Below are the code and all the weights of a small trained network. Each question names an input and a class and asks about switching units off, where a switched-off unit gives its printed mean instead of its output.

import numpy as np


def w(rows, s, z=0):
    codes = np.array(rows[::2]) - 128.0
    scale = np.full(codes.shape[1], s)
    scale[-1] = z or s
    return codes * scale


def norm(h):
    return h / np.sqrt((h * h).mean(-1, keepdims=True) + 1e-5)


def f(y):
    return y / 2 * (1 + np.tanh(0.7978845608 * (y + 0.044715 * y**3)))


def log_softmax(a):
    a = a - a.max(-1, keepdims=True)
    return a - np.log(np.exp(a).sum(-1, keepdims=True))


def net(x, mask):
    res = np.array(x, float).reshape(1, 7) / 4 @ E
    u = 0
    for l in range(2):
        y = f(norm(res) @ A[l][:, :-1].T + A[l][:, -1])
        res = res + np.where(mask[u : u + 4], y, B[l][:, -1]) @ B[l][:, :-1]
        u += 4
    return log_softmax(norm(res)[-1] @ U[:, :-1].T + U[:, -1])


A, B = {}, {}
E = w([
[219,51,59,94,58,106,84,151],'x0',
[176,99,137,222,237,83,174,231],'x1',
[37,61,99,105,191,127,2,144],'x2',
[122,123,129,133,117,133,126,127],'x3',
[178,165,112,82,186,248,92,151],'x4',
[178,105,251,60,79,133,135,148],'x5',
[98,201,94,19,157,63,164,196],'x6',
],0.0063)
A[0] = w([
[46,55,150,111,171,122,31,153,1],'L0N1',
[145,94,253,82,106,129,115,159,36],'L0N2',
[134,62,173,185,144,166,104,93,44],'L0N3',
[48,184,203,174,143,144,127,132,27],'L0N4',
],0.012,0.0066)
B[0] = w([
[196,192,133,146,51,143,250,142,254],'L0N1',
[53,135,9,195,153,139,143,124,224],'L0N2',
[159,151,178,151,136,89,43,124,209],'L0N3',
[183,43,114,43,217,89,144,96,209],'L0N4',
],0.013,0.004)
A[1] = w([
[154,81,164,174,182,100,129,249,48],'L1N1',
[171,108,60,140,92,85,84,162,3],'L1N2',
[86,177,113,40,131,62,125,237,23],'L1N3',
[182,45,94,91,72,116,94,197,19],'L1N4',
],0.014,0.0049)
B[1] = w([
[74,154,103,22,19,137,74,76,254],'L1N1',
[80,109,150,127,221,147,199,117,188],'L1N2',
[187,55,181,254,118,136,53,104,231],'L1N3',
[94,148,224,82,244,85,177,107,190],'L1N4',
],0.0092,0.0066)
U = w([
[143,79,168,66,254,94,172,103,90],'0',
[206,175,163,151,82,133,216,150,106],'1',
[122,131,124,131,138,103,122,134,255],'2',
[159,94,182,196,133,126,42,103,62],'3',
[59,142,128,51,68,133,80,105,91],'4',
[62,133,42,193,179,132,141,140,82],'5',
[121,123,148,116,150,129,126,148,195],'6',
],0.0098,0.0068)

Each question gives the input, the list of numbers given to net, and the class t.
The units are the neurons (one row each of A and B). Each row of codes is followed by its name. A weight is (code - 128) times the scale printed after its matrix; where a second scale follows, it is the last column's (A, B and U).
mask holds one flag per neuron, layer by layer. A switched-off neuron (its flag False) gives its mean, the last column of its row in B, instead of its output. The means were averaged over made-up inputs and are rounded, as every weight is.
A unit's drop is (log p(t) with every unit on - log p(t) with that unit switched off) / (log p(t) with every unit on - log p(t) with every unit switched off).
The circuit of an input: a set's keep is (log p(t) with only the set's units on - log p(t) with every unit switched off) / (log p(t) with every unit on - log p(t) with every unit switched off). Starting from all 8 units, units are removed one at a time, each time the one whose removal leaves the highest keep (on an exact tie, the one counted first), for as long as the keep stays at least 0.8.
circuit, biggest first: the units of the circuit, biggest drop first
unit that matters most: the unit with the biggest drop
top k neurons: the k neurons with the biggest drops, biggest first
k most important neurons of layer l: the k neurons of layer l with the biggest drops, biggest first
drop when u is switched off: that unit's drop, to one decimal
input [8,3,-1,7,-1,-3,7], class 0: unit that matters most : L1N4
input [3,-6,-2,1,-4,8,2], class 5: 2 most important neurons of layer 0 : [L0N2; L0N1]
input [5,0,-5,-1,7,7,7], class 3: top 3 neurons : [L1N3; L0N1; L0N4]
input [0,1,-6,6,5,-7,8], class 3: top 2 neurons : [L1N3; L0N1]
input [5,-3,1,2,5,7,8], class 3: 2 most important neurons of layer 0 : [L0N4; L0N2]
input [7,6,1,1,-6,3,-7], class 0: top 2 neurons : [L1N4; L1N2]
input [-4,-7,-6,4,1,8,-3], class 5: top 2 neurons : [L0N2; L1N1]
input [6,6,-4,0,-2,-3,-4], class 0: top 3 neurons : [L1N4; L1N2; L0N1]
input [5,-6,-3,-3,5,-8,5], class 5: top 4 neurons : [L1N1; L0N1; L0N4; L1N2]
input [1,-8,-2,7,-1,-8,8], class 3: circuit, biggest first : [L1N3; L0N2; L1N1]
input [-5,8,-5,-3,-6,4,-3], class 4: circuit, biggest first : [L1N1; L0N1]
input [8,-5,7,-7,-6,-6,-5], class 0: circuit, biggest first : [L1N4; L1N2]
input [8,-3,8,0,1,7,2], class 0: top 3 neurons : [L1N4; L1N2; L1N1]
input [2,2,4,-4,-1,1,-3], class 1: top neuron : [L0N1]
input [1,8,-3,-1,8,1,7], class 4: top 2 neurons : [L1N1; L0N1]
input [7,-4,-7,7,-1,2,-6], class 0: 2 most important neurons of layer 1 : [L1N4; L1N1]
input [-4,7,6,4,-1,3,-3], class 4: 2 most important neurons of layer 1 : [L1N1; L1N3]
input [-5,-7,8,-6,-7,0,0], class 1: top 2 neurons : [L0N1; L1N1]
input [3,0,1,-3,8,8,-5], class 5: 2 most important neurons of layer 1 : [L1N3; L1N1]
input [3,3,5,6,-8,8,6], class 5: circuit, biggest first : [L0N2]
input [2,7,2,-3,-7,8,-3], class 5: 2 most important neurons of layer 0 : [L0N2; L0N4]
input [8,7,5,-5,5,-3,3], class 0: 2 most important neurons of layer 1 : [L1N4; L1N2]
input [6,5,8,6,6,-3,-5], class 1: 2 most important neurons of layer 0 : [L0N1; L0N4]
input [-3,-2,8,-8,4,-5,6], class 1: drop when L0N4 is switched off : 0.0
input [-3,-3,8,-1,6,-1,3], class 1: drop when L0N1 is switched off : 0.8
input [8,-4,1,-2,-4,-1,4], class 0: drop when L1N4 is switched off : 0.2
input [3,-5,3,0,0,3,7], class 3: drop when L1N3 is switched off : 1.0
input [-7,1,-3,2,-6,3,6], class 0: unit that matters most : L0N4
